[  4  -9 -11  -3  30  -5 -13 -25   6  12   5  -9   0 -14  12  15 -28  14
   9   5   6  -9  -3 -23  19   7  11 -21   5  11   0  -2   8   1  24   4
 -15] : <97>.(72)
[  1  18  -8   4  24  -9  -4 -11  15   6   8 -23  -1  27   2  -2  -7   5
  -4   8  -2   6  -9  -5   8   6  13 -14  29  -4  -4 -13  18  -7 -16  -3
 -12] : <97>.(64)
[  0   2 -15   0  40  -5   5   2   9  -5   7 -21   4  11  13  11 -18  -1
 -22  10  -1   9  -3  -3  -1   1   7 -11   6   2  -7 -26  26  -3 -17   0
 -14] : <97>.(64)
[  1  17  12  -4  -9  13 -11  23   7 -10  -8 -22   0  10 -44   8 -15 -14
 -27  -1  12   5  -3   2 -12 -17 -14   6  10  -2 -19 -53  20   0 -33 -20
 -10] : <100>.(74)
[  6   1  -1   2   4  12 -10  -4  11   4   1  12   4  -4 -25   9  -4  -2
  -6  -9   6   2 -11 -18   3  -3   1  -6  14   3 -18   4   7   4 -13 -19
  -6] : <100>.(74)
[-10  18 -13  -9  22  -4   2   3  31   0  -3 -37  12   9 -27   4 -34  -3
 -43   2   2  -1 -11   6   8  -4  -5 -12  -3   9 -34 -75  56  -9 -35 -12
 -42] : <97>.(64)
[ -5  13   1   5   3  14  -3   8  30  -3  -1   0   1   9 -37   5 -23  -8
 -19  -5  -2   5  -4  -2  -3 -12  -2 -16   8   0 -36 -26  28  -7 -37 -15
  -5] : <100>.(74)
[-10   4   7  -2   1  20   1   2   8   6  -2  -7 -25   8 -42  14 -11  -8
 -25  -9  -1   3  -2  -3  -5 -22 -17 -23  10  -3 -29 -21  12  -9 -29 -15
  21] : <100>.(66)
[  6  10 -24 -10  10   1  -1  11  12   0   0 -13  14  -2 -32  11 -15   0
   0   9   7  -6  -7  -5   8   1  11   3  -5  -5 -20 -34  16   2 -19 -13
 -27] : <97>.(72)
[  8  16 -12  -8  36   0   1   8   6  -4   6 -10  17  15  -1  18  -8 -15
  -2   1   8   6 -12 -14  -5  -3  18  -9  -1   2 -16 -11  18  -1 -21  -6
 -22] : <97>.(64)
[ -2  10   9  12   5  16  12   3   8   5  -4 -10  -3   7 -51  17 -20  -4
 -43  -4   8  16  -5 -13 -11 -17  -4 -12   4   6 -38 -50  31  -8 -35 -21
  -4] : <100>.(74)
[  9  11 -18   5  10   2  -7 -17  -2  10   7 -16   2   0  10  -1   7  10
   2   2   0   9   0 -24  10  12  16 -12  10  -1   2   5  12  -1 -10  13
 -14] : <97>.(72)
[  1   5 -15   4  28  -6  -4   2  17   4   2 -11  17  18   2  13 -13  -5
  12  -3  -3   1  -4 -17  -1   7  12 -11  14   2 -21 -15  20  -4 -25   0
 -35] : <97>.(64)
[ 11   1 -25 -16  12  -8 -14  16  23   2 -13 -17  12  -6  -7  23 -19  10
  23   9  -2  -5  -5  -6   8  25  16 -11  -2  12  -9 -66  33  -6 -10   2
 -37] : <97>.(72)
[ -9   7 -16  -6  31 -11  15 -13  -1   6   9 -12   8  -3 -14  20  -6   9
   7   5   4 -10  -3 -20  11  15  10 -25   9   3 -10 -62  13  -4   1   0
 -27] : <97>.(72)
[  2  10  -6  10  -9   5 -22 -10  -6   2   5   3  -3   2  -8  -6  -4 -10
  -3 -10   2  10   3   4  -5  -4 -19 -19  19 -10  -5 -13  20  -7 -11 -16
  -2] : <100>.(74)
[ 14  13 -19  11  10  -5 -16  -9   9   9  17  -5  11   3  17 -40   1   0
 -11  14  -7   5  -5 -15   9  14  12  -2   2   5  -1  26  19  -1 -26  -5
 -21] : <97>.(64)
[  0  10  -9  -5   8  25  -5  16   7   1  -4 -26   7   2 -16  17 -13   4
 -16  -1   4   2  -1   6  -2  -1  13 -19 -18   4 -19 -29  30 -12 -23 -15
 -25] : <97>.(64)
[-21   3 -20  -8 -26  10 -16   4   4  -2  -3  -4  -4   4 -45  -2 -14   0
 -32  -5  -6   0  -4  -3   5  -7  24  -2  24  -9 -24 -16  18  -6 -22 -16
 -15] : <100>.(74)
[  5  10 -29 -11  29  11   2  29  43  -3  -5 -28  28   6 -47  20 -22   3
 -13  12  -4  -8 -11 -18   6  -9  27 -10   8  -7 -41 -86  37 -13 -40  -7
 -55] : <97>.(72)
[ 25   3   9   3 -22  11 -15 -16   5   2   0 -17  -7  -3 -21  -9  -9   1
  -6  -8   2  29   4  -1 -12  -3  -9  -9  14  -5 -21   0   4  -9 -10  -3
   9] : <100>.(66)
[  1   5   7  -6 -24  14  -5   4  13   5   6 -11  -8  18 -23   1 -13  -1
 -16  -8  -4   4  -4   5 -13 -18 -20 -21   5 -10 -20 -21  19 -14 -13 -14
  -2] : <100>.(66)
[  7  10  -9  -2 -17  19 -20 -11   8  -3 -11  -7   2   6 -44  -9  -6  -7
 -16 -23   1   2  -1   0  -5 -16  24 -18  11   0  -9   0  28 -11 -26 -20
  -1] : <100>.(66)
[  2   2 -14   1  28   0  11  12  23  -5  -2 -24  16  -7 -28  25 -23   2
 -13 -10   7   3  -6   2   0  -2   9  17  -9   3 -23 -77  39 -13 -29  -1
 -42] : <97>.(72)
[  1  12  -4   1  35  13   5 -12  -1   0   7 -16  11  10  13  20  -5  -3
   6   1  -1  13   5 -16  -3 -10   3 -19   1   5 -14  -7   9  -5 -15  -5
 -10] : <97>.(64)
[ 10  11 -14   2  37  -2   6  -5   9   2  10 -17  12  -6   5  18  -2  14
  10   5  16  -6  -5 -23  21   7  24 -18  10   2  -3 -20  18  -4 -15  -3
 -40] : <97>.(72)
[  7  12 -10 -22  26   6   1  15  19   8   7 -10  14   6 -10  18 -10   1
   9  -6   3  -9  -5 -29   4   9  19 -13   0   2 -17 -27  20   0 -21   0
 -40] : <97>.(72)
[  1   6 -18  -3  25 -12   0   8   5   4  -1 -12  18   2 -13  10  -6  -4
   4  -4  -5  -5  -1  -3   4   7  23 -13  -9   0  -3 -50  20  -2 -10   1
 -31] : <97>.(72)
[ -3   2   3   4 -13   5 -15 -19  -6  -3  13   9 -15   0   8 -21  -1  -7
 -15   9  -6   8   0  -1  -4  -6  -3  -9   9  -3   5  39 -13   5 -11 -15
  26] : <100>.(66)
[  9   8 -10 -12   8  -7   1  13   2   6   8 -27  -3   4   2  10  -8   4
 -22  14   0  -3   5  -3  -1   6   8  -9  -6   0 -21 -11  32 -16 -12  -9
 -26] : <97>.(64)
[  3  10  -8 -10  23   8  -5  -8   7   4   0  -4   7   3 -10  15  -5   7
 -14   6   1  -1   0   3  -2 -10  25 -22   5   6 -22  -4  26  -7 -29 -10
 -13] : <97>.(64)
[ 28  12  -3  -6  -7  20 -24   3  13   1 -34  -8   4  18 -31  -4 -14 -16
 -20 -14  -6   8  -2  16 -19 -15 -18   0   6   3 -18  14  28 -11  -4 -12
   4] : <100>.(66)
[  8   6  -8  -1  21  -1  -1   2  11  -1 -18  -6   9   1   9  16  -3   9
  16  10   4  14  -6 -11   6   4  17 -19   9   5  -8 -33  16  -7 -15   3
 -26] : <97>.(72)
[ 14   2  -7  -6  27  -9   5  -1  12   2   3 -13   7  14  12  20  -3  -2
  11  -3  -4  -4  -4 -14   6  13  19   9   4   6 -15   1  13  -3 -21   6
 -19] : <97>.(72)
[  7  22 -22 -12  13  -8  13  24  -5  -7   1 -21  11  21 -12  14 -17   7
  -4  -1  14  -9  -4  -5  20  14  19   0  12  -4 -19 -52  25   2 -11  -6
 -59] : <97>.(72)
